Below is a small trained network, with its code and all its weights. Each question gives an input and a class and asks what happens when units are switched off, that is, made to give their printed mean instead of their output.

import numpy as np


def w(rows, s, z=0):
    codes = np.array(rows[::2]) - 128.0
    scale = np.full(codes.shape[1], s)
    scale[-1] = z or s
    return codes * scale


def norm(h):
    return h / np.sqrt((h * h).mean(-1, keepdims=True) + 1e-5)


def f(y):
    return y / 2 * (1 + np.tanh(0.7978845608 * (y + 0.044715 * y**3)))


def log_softmax(a):
    a = a - a.max(-1, keepdims=True)
    return a - np.log(np.exp(a).sum(-1, keepdims=True))


def net(x, mask):
    res = np.array(x, float).reshape(1, 6) / 4 @ E
    u = 0
    for l in range(4):
        y = f(norm(res) @ A[l][:, :-1].T + A[l][:, -1])
        res = res + np.where(mask[u : u + 9], y, B[l][:, -1]) @ B[l][:, :-1]
        u += 9
    return log_softmax(norm(res)[-1] @ U[:, :-1].T + U[:, -1])


A, B = {}, {}
E = w([
[215,163,126,117],'x0',
[128,129,128,127],'x1',
[134,134,137,206],'x2',
[124,66,254,112],'x3',
[127,130,127,127],'x4',
[128,128,130,129],'x5',
],0.0066)
A[0] = w([
[190,84,177,147,4],'L0N1',
[19,92,65,136,162],'L0N2',
[2,179,22,118,86],'L0N3',
[45,14,175,23,15],'L0N4',
[131,163,68,57,36],'L0N5',
[90,74,78,80,2],'L0N6',
[174,186,96,106,134],'L0N7',
[203,147,159,89,38],'L0N8',
[50,99,61,69,19],'L0N9',
],0.0067,0.0027)
B[0] = w([
[174,91,145,96,132],'L0N1',
[56,168,145,3,230],'L0N2',
[110,79,104,10,253],'L0N3',
[55,152,166,60,227],'L0N4',
[187,109,73,148,148],'L0N5',
[154,198,167,109,126],'L0N6',
[180,28,86,191,159],'L0N7',
[160,24,137,127,136],'L0N8',
[158,197,124,43,162],'L0N9',
],0.0052,0.004)
A[1] = w([
[67,122,193,167,112],'L1N1',
[63,199,24,191,119],'L1N2',
[52,135,102,116,174],'L1N3',
[118,113,110,157,4],'L1N4',
[36,110,95,113,119],'L1N5',
[71,124,113,124,45],'L1N6',
[46,131,123,110,99],'L1N7',
[130,88,67,210,21],'L1N8',
[2,147,103,79,117],'L1N9',
],0.0091,0.0032)
B[1] = w([
[139,47,28,172,173],'L1N1',
[124,143,253,104,180],'L1N2',
[67,160,169,155,194],'L1N3',
[233,170,133,154,106],'L1N4',
[129,177,204,125,193],'L1N5',
[139,193,154,136,135],'L1N6',
[115,209,150,145,181],'L1N7',
[149,224,126,68,132],'L1N8',
[135,117,204,106,255],'L1N9',
],0.0069,0.0062)
A[2] = w([
[167,237,141,192,43],'L2N1',
[169,101,129,188,3],'L2N2',
[100,82,97,114,180],'L2N3',
[73,108,194,131,166],'L2N4',
[56,109,152,160,90],'L2N5',
[179,147,68,65,97],'L2N6',
[108,128,182,50,151],'L2N7',
[76,66,133,142,130],'L2N8',
[105,138,207,2,173],'L2N9',
],0.0092,0.0041)
B[2] = w([
[225,1,219,22,131],'L2N1',
[128,152,187,155,126],'L2N2',
[149,230,116,136,142],'L2N3',
[162,136,86,167,190],'L2N4',
[124,171,77,167,146],'L2N5',
[65,101,70,202,144],'L2N6',
[178,74,137,160,197],'L2N7',
[140,205,78,96,146],'L2N8',
[174,80,136,142,245],'L2N9',
],0.007,0.011)
A[3] = w([
[32,166,123,69,75],'L3N1',
[104,111,254,161,212],'L3N2',
[205,196,145,160,155],'L3N3',
[98,106,200,134,3],'L3N4',
[90,42,117,74,19],'L3N5',
[196,148,158,169,156],'L3N6',
[14,170,137,188,106],'L3N7',
[138,63,163,149,84],'L3N8',
[170,164,131,35,92],'L3N9',
],0.0095,0.0032)
B[3] = w([
[254,44,99,82,147],'L3N1',
[58,218,43,224,254],'L3N2',
[37,108,163,87,147],'L3N3',
[67,229,185,134,150],'L3N4',
[102,114,246,48,137],'L3N5',
[52,164,150,55,166],'L3N6',
[205,15,12,145,153],'L3N7',
[120,181,121,55,162],'L3N8',
[204,11,163,78,155],'L3N9',
],0.0069,0.0083)
U = w([
[213,40,187,41,203],'0',
[37,201,208,192,2],'1',
[148,73,2,230,138],'2',
],0.012,0.0017)

Each question gives the input, the list of numbers given to net, and the class t.
The units are the neurons (one row each of A and B). Each row of codes is followed by its name. A weight is (code - 128) times the scale printed after its matrix; where a second scale follows, it is the last column's (A, B and U).
mask holds one flag per neuron, layer by layer. A switched-off neuron (its flag False) gives its mean, the last column of its row in B, instead of its output. The means were averaged over made-up inputs and are rounded, as every weight is.
A unit's drop is (log p(t) with every unit on - log p(t) with that unit switched off) / (log p(t) with every unit on - log p(t) with every unit switched off).
The circuit of an input: a set's keep is (log p(t) with only the set's units on - log p(t) with every unit switched off) / (log p(t) with every unit on - log p(t) with every unit switched off). Starting from the 12 units with the biggest drops (on a tie, the unit counted first), units are removed one at a time, each time the one whose removal leaves the highest keep (on an exact tie, the one counted first), for as long as the keep stays at least 0.8.
units of the circuit, in order: the units of the circuit, biggest drop first
top k neurons: the k neurons with the biggest drops, biggest first
top k neurons in layer l: the k neurons of layer l with the biggest drops, biggest first
drop of u: that unit's drop, to one decimal
input [0,8,-4,-7,6,-8], class 0: top 2 neurons in layer 1 -> (L1N2, L1N1)
input [8,3,5,-2,-6,-3], class 0: units of the circuit, in order -> (L2N1)
input [2,7,-6,-2,7,-5], class 2: top 2 neurons -> (L2N6, L1N9)
input [7,5,-1,-1,0,-2], class 2: units of the circuit, in order -> (L1N2, L2N6)
input [-2,3,-4,0,-1,4], class 0: top 2 neurons -> (L0N9, L3N9)
input [7,-3,3,-5,0,0], class 0: top 4 neurons -> (L2N1, L3N2, L1N2, L0N3)
input [0,4,1,2,1,5], class 2: top 3 neurons -> (L0N2, L0N3, L1N1)
input [-7,-5,4,-5,5,-8], class 1: top 3 neurons -> (L1N9, L1N2, L1N5)
input [2,1,5,-8,-5,3], class 0: units of the circuit, in order -> (L1N2, L2N1)
input [-5,2,2,7,6,8], class 2: top 2 neurons -> (L1N1, L0N3)
input [6,-5,1,-2,-1,2], class 0: top 2 neurons -> (L3N2, L0N3)
input [-4,7,-1,-1,8,4], class 0: top 2 neurons in layer 0 -> (L0N3, L0N2)
input [7,8,2,2,-5,-4], class 1: top 3 neurons -> (L0N3, L2N9, L2N2)
input [-8,2,8,3,-2,-7], class 2: top 2 neurons -> (L3N7, L1N1)
input [-1,-3,8,-5,8,-6], class 1: units of the circuit, in order -> (L1N2)
input [-1,-5,1,-8,-3,-6], class 1: top 2 neurons in layer 0 -> (L0N1, L0N8)
input [5,-5,5,-7,-2,-4], class 0: top 2 neurons -> (L2N1, L1N2)
input [0,-1,-6,6,1,3], class 1: top 4 neurons in layer 3 -> (L3N2, L3N1, L3N9, L3N7)
input [-5,-2,2,-7,-5,3], class 1: top 2 neurons -> (L1N2, L1N9)
input [-3,-4,3,2,2,4], class 2: units of the circuit, in order -> (L1N1)
input [-4,-2,-1,0,-6,-8], class 0: top 2 neurons in layer 3 -> (L3N1, L3N9)
input [-4,2,2,-8,5,-7], class 1: drop of L1N2 -> 3.0
input [-2,5,-2,-2,2,5], class 0: drop of L3N6 -> 0.0
